Below is a small trained network, with its code and all its weights. Each question gives an input and a class and asks what happens when units are switched off, that is, made to give their printed mean instead of their output.

import numpy as np


def w(rows, s, z=0):
    codes = np.array(rows[::2]) - 128.0
    scale = np.full(codes.shape[1], s)
    scale[-1] = z or s
    return codes * scale


def f(y):
    return np.maximum(y, 0)


def log_softmax(a):
    a = a - a.max(-1, keepdims=True)
    return a - np.log(np.exp(a).sum(-1, keepdims=True))


def net(x, mask):
    res = np.array(x, float).reshape(1, 6) / 4 @ E
    y = f(res @ A[0][:, :-1].T + A[0][:, -1])
    res = res + np.where(mask, y, B[0][:, -1]) @ B[0][:, :-1]
    return log_softmax(res[-1] @ U[:, :-1].T + U[:, -1])


A, B = {}, {}
E = w([
[122,130,134,144,126,120,129,141],'x0',
[126,129,127,126,125,130,130,129],'x1',
[109,144,231,188,158,254,214,92],'x2',
[122,116,128,151,115,112,155,151],'x3',
[128,128,126,130,124,128,134,129],'x4',
[255,149,207,35,59,143,118,244],'x5',
],0.0095)
A[0] = w([
[220,146,151,84,95,144,131,208,126],'N0',
[236,156,157,81,85,136,134,199,161],'N1',
[142,122,207,167,145,228,165,97,11],'N2',
[127,118,126,122,175,106,173,159,24],'N3',
[43,137,36,191,186,105,148,34,163],'N4',
[135,133,244,166,174,215,199,103,68],'N5',
[142,131,120,80,152,129,155,125,88],'N6',
[125,149,159,148,120,188,169,112,16],'N7',
[130,122,72,81,113,37,72,168,69],'N8',
[151,112,104,107,123,51,85,130,75],'N9',
[182,133,181,89,117,108,127,168,104],'N10',
[173,115,81,108,114,2,58,135,74],'N11',
[141,119,145,97,123,115,149,142,39],'N12',
[134,124,97,93,121,67,88,138,14],'N13',
[67,147,96,161,109,104,131,116,4],'N14',
[158,142,44,94,132,46,103,163,81],'N15',
[162,131,144,78,103,137,126,157,128],'N16',
[222,131,195,91,84,115,110,186,126],'N17',
],0.009,0.003)
B[0] = w([
[86,42,135,177,201,115,55,57,204],'N0',
[62,2,144,153,160,77,65,75,214],'N1',
[180,192,103,107,85,174,157,138,202],'N2',
[147,115,130,129,118,155,106,111,128],'N3',
[26,25,187,157,232,50,17,62,253],'N4',
[211,241,87,88,61,155,221,233,227],'N5',
[147,146,130,94,154,116,105,134,134],'N6',
[156,149,97,115,104,171,150,123,168],'N7',
[175,206,109,131,66,161,211,158,191],'N8',
[162,173,144,129,86,173,155,191,169],'N9',
[105,78,115,121,123,93,76,111,177],'N10',
[184,201,125,96,68,195,206,156,198],'N11',
[120,107,134,127,120,115,126,111,140],'N12',
[142,170,131,116,94,154,165,138,163],'N13',
[99,113,143,134,168,81,104,152,157],'N14',
[194,193,109,101,74,198,185,168,186],'N15',
[138,112,138,128,155,107,91,104,168],'N16',
[81,65,130,161,183,65,96,95,206],'N17',
],0.0075,0.016)
U = w([
[74,28,126,111,227,76,2,88,254],'0',
[217,194,111,94,100,249,220,161,2],'1',
],0.0077,0.0012)

Each question gives the input, the list of numbers given to net, and the class t.
The units are the neurons (one row each of A and B). Each row of codes is followed by its name. A weight is (code - 128) times the scale printed after its matrix; where a second scale follows, it is the last column's (A, B and U).
mask holds one flag per neuron, in row order. A switched-off neuron (its flag False) gives its mean, the last column of its row in B, instead of its output. The means were averaged over made-up inputs and are rounded, as every weight is.
A unit's drop is (log p(t) with every unit on - log p(t) with that unit switched off) / (log p(t) with every unit on - log p(t) with every unit switched off).
most important unit: the unit with the biggest drop
top k neurons: the k neurons with the biggest drops, biggest first
drop when u is switched off: that unit's drop, to one decimal
input [-8,-2,-3,-5,4,1], class 1: most important unit => N4
input [6,-1,7,-6,-1,7], class 0: top 4 neurons => N1; N0; N17; N11
input [-7,1,-8,4,1,7], class 1: top 4 neurons => N11; N8; N15; N4
input [-1,0,6,4,1,6], class 0: top 4 neurons => N1; N0; N17; N11
input [-5,0,-3,-8,4,2], class 1: top 2 neurons => N4; N11
input [-3,0,5,7,1,5], class 0: drop when N1 is switched off => 0.8
input [6,2,-8,-1,-2,-7], class 1: drop when N1 is switched off => 0.2
input [5,2,8,-6,-2,8], class 0: drop when N11 is switched off => 0.1
input [-1,7,7,7,3,8], class 0: top 2 neurons => N1; N0
input [8,-4,-6,-2,2,5], class 1: drop when N11 is switched off => 2.3
